Small tables with named rows and columns. After each table, cells are looked up by row and column.

tosos:
|  | dunupo | kozanu |
|---|---|---|
| parit | 6.81 | 1.99 |
| kesum | 1.65 | 8.30 |
| mogi | 6.20 | 3.82 |
| kazugig | 2.49 | 3.51 |

kozanu of mogi: 3.82
dunupo of parit: 6.81
kozanu of kazugig: 3.51
kozanu of kesum: 8.30
dunupo of mogi: 6.20
kozanu of parit: 1.99
dunupo of kesum: 1.65
dunupo of kazugig: 2.49
Which row has the largest dunupo? parit

vubavor.tsv
	feganum	gerakar	tif	kaz	feti	nir	vad	retukit	gozur
dap	0.8	0.4	0.4	0.3	0.6	0.8	0.5	0.6	0.8
dakemal	0.4	0.6	0.3	0.2	0.4	0.5	0.3	0.9	0.4
vamas	0.5	0.7	0.6	1.0	0.6	0.4	0.7	0.3	0.6
vopep	0.7	0.5	0.6	0.8	0.5	0.7	0.5	0.4	0.7
dube	0.6	0.5	0.6	0.6	0.5	0.6	0.5	0.5	0.5
sasof	0.4	0.5	0.3	0.1	0.5	0.5	0.5	0.8	0.6
zof	0.6	0.5	0.2	0.1	0.7	0.7	0.7	0.5	0.9
baf	0.6	0.5	0.4	0.3	0.7	0.7	0.6	0.5	0.9
liri	0.5	0.6	0.4	0.3	0.5	0.5	0.4	0.7	0.5
fina	0.3	0.7	0.5	0.5	0.5	0.3	0.5	0.7	0.3
nefisa	0.5	0.6	0.6	0.7	0.6	0.4	0.7	0.4	0.6
zur	0.3	0.7	0.4	0.4	0.5	0.3	0.4	0.8	0.3
sefos	0.7	0.4	0.6	0.7	0.4	0.7	0.4	0.5	0.6
zel	0.3	0.8	0.6	0.9	0.6	0.3	0.9	0.4	0.6

What is the feti of zof in vubavor? 0.7
What is the kaz of vamas in vubavor? 1.0
What is the nir of sefos in vubavor? 0.7
What is the gozur of sasof in vubavor? 0.6
What is the feganum of zel in vubavor? 0.3
What is the kaz of dap in vubavor? 0.3
What is the feganum of dakemal in vubavor? 0.4
What is the feti of fina in vubavor? 0.5
What is the feganum of nefisa in vubavor? 0.5
What is the gerakar of zel in vubavor? 0.8
What is the retukit of fina in vubavor? 0.7
What is the gerakar of dap in vubavor? 0.4
What is the retukit of dakemal in vubavor? 0.9
What is the feti of baf in vubavor? 0.7
What is the vad of sasof in vubavor? 0.5
What is the retukit of sasof in vubavor? 0.8
Row with the largest vad: zel

gam =
fields: mefikel, sel, bef, zupi, tibel, pev, pumi, fel
kat: [183, 175, 116, 117, 95, 102, 84, 108]
ras: [196, 136, 122, 27, 201, 182, 58, 117]
zib: [204, 101, 137, 146, 124, 151, 108, 76]
gulodi: [118, 105, 109, 138, 159, 143, 138, 174]
bada: [163, 157, 138, 108, 97, 116, 129, 122]

What is the pumi of ras in gam? 58
What is the tibel of gulodi in gam? 159
What is the fel of ras in gam? 117
What is the mefikel of gulodi in gam? 118
What is the pumi of bada in gam? 129
What is the zupi of zib in gam? 146
What is the fel of kat in gam? 108
Row with the largest tibel: ras

mub =
        vison    zagi    moge    par     pep  mokepeb     lev     der    zoz   daluz
tikas   3.484  -0.449   3.366  0.572  -2.831   -2.128   2.805   0.728  2.117  -1.630
vil     4.635  -1.622  -1.057  0.089  -2.325    0.549   0.565  -6.534  0.352   0.432
muk    -2.145   3.569  -5.670  1.995   3.550    8.448  -3.448  -5.955  0.347   6.434

What is the zoz of tikas in mub?
2.117
What is the par of muk in mub?
1.995
What is the par of tikas in mub?
0.572
What is the zoz of vil in mub?
0.352
What is the lev of muk in mub?
-3.448
What is the pep of tikas in mub?
-2.831
What is the moge of vil in mub?
-1.057
What is the moge of muk in mub?
-5.670
What is the daluz of vil in mub?
0.432
What is the der of muk in mub?
-5.955
What is the lev of tikas in mub?
2.805
What is the par of vil in mub?
0.089
What is the mokepeb of tikas in mub?
-2.128
What is the pep of muk in mub?
3.550
What is the vison of muk in mub?
-2.145
What is the daluz of tikas in mub?
-1.630
What is the zagi of vil in mub?
-1.622
What is the zagi of tikas in mub?
-0.449

mizo
          nul   nit  nulire   mav
zabibo   3.67  4.01    3.99  3.31
rebam    2.80  5.74    1.14  7.01
lok      0.50  5.98    5.33  2.90
gafizet  3.70  4.26    3.82  6.01
tifusa   2.15  5.42    2.28  6.88
nes      1.76  5.74    2.30  6.68
mel      1.46  6.75    4.47  3.69
bezas    4.29  4.61    4.68  5.37
rupi     1.32  7.19    1.12  8.10
selit    3.86  3.91    4.63  2.75
kugunal  4.27  2.25    6.01  4.19
bamoma   4.54  1.82    5.86  3.00

nulire of tifusa: 2.28
mav of mel: 3.69
nulire of bamoma: 5.86
mav of rebam: 7.01
nulire of lok: 5.33
nit of rupi: 7.19
nul of gafizet: 3.70
nit of bezas: 4.61
nul of rupi: 1.32
Row with the largest nit: rupi

Table tol
fields: suremo, pefopi, tezudo, ripetam, legeb, vun, dur, lavuti
gere: [40625, 61474, 56868, 43979, 47914, 59211, 52734, 62509]
zam: [52961, 34229, 22739, 36199, 36089, 32494, 21475, 36156]
ganoler: [44657, 61902, 36048, 55823, 54669, 33727, 32231, 34931]
gako: [46486, 41444, 29543, 44832, 30182, 38201, 50514, 44674]
vav: [54894, 36715, 53071, 47175, 39542, 27545, 34444, 40539]
gifilo: [35802, 72553, 23100, 43277, 44075, 32926, 31617, 24802]
ruratap: [31648, 36921, 85474, 60692, 61516, 54308, 67138, 72844]

vav, legeb: 39542
ruratap, legeb: 61516
gere, pefopi: 61474
gere, lavuti: 62509
ganoler, vun: 33727
gifilo, tezudo: 23100
gere, tezudo: 56868
ganoler, pefopi: 61902
ruratap, pefopi: 36921
gifilo, pefopi: 72553
vav, tezudo: 53071
ganoler, tezudo: 36048
ruratap, vun: 54308
vav, ripetam: 47175
Which row has the largest suremo? vav

dazopa.csv
,lazaf,zaka,gudiler,furif,bupe
rosu,0.47,0.81,0.59,0.12,0.82
modebu,0.32,0.46,0.62,0.48,0.71
pafulu,0.45,0.81,0.55,0.22,0.82
dok,0.20,0.17,0.35,0.25,0.26
zepiliz,0.20,0.16,0.38,0.22,0.32
tirulav,0.59,0.58,0.33,0.49,0.31
guva,0.38,0.31,0.27,0.31,0.22
zubogo,0.43,0.39,0.32,0.32,0.27

lazaf of guva is 0.38
furif of zepiliz is 0.22
furif of rosu is 0.12
furif of dok is 0.25
lazaf of modebu is 0.32
bupe of zepiliz is 0.32
zaka of modebu is 0.46
gudiler of guva is 0.27
zaka of dok is 0.17
gudiler of zubogo is 0.32
Which row has the largest gudiler? modebu

seb:
        naz  sus  zif  vifeke
nat     149  155   36      38
zok     196   83   71      73
goda    126    1   63      72
bepagu    4  122   27       1
sobom    54  143   27      94
sog     138   88   79      51

sus of sog = 88
zif of sobom = 27
naz of nat = 149
vifeke of goda = 72
naz of sog = 138
zif of goda = 63
vifeke of bepagu = 1
zif of sog = 79
sus of sobom = 143
zif of bepagu = 27

gita:
,luz,risi,nuru,naki,mes,danir,rereg,vefovu,nar,suma
tudel,1,-67,-50,-46,-65,-2,-46,-61,32,-12
topo,19,-16,-54,-59,-34,-20,-64,-90,51,-46
lav,-65,20,-6,-14,-28,-46,-5,-11,-6,-57
nuvedi,-12,-59,-62,-43,-71,0,-37,-29,-7,13
kun,-20,-52,-76,-42,-72,-1,-31,-1,-37,30
zus,18,-53,-44,-55,-47,-11,-60,-97,64,-42
tulo,-52,15,-5,-10,-30,-37,-6,-12,-22,-32
pip,-13,-4,-3,-45,-40,-14,-26,-10,-29,-1
gorulu,-57,16,-10,-12,-23,-37,-6,-10,-10,-53
dakabaz,-44,2,-29,-15,-10,-25,-11,-9,-19,-43
tep,9,-20,-62,-57,-40,-15,-55,-69,30,-28

naki of topo = -59
danir of tulo = -37
danir of zus = -11
danir of lav = -46
nar of nuvedi = -7
mes of lav = -28

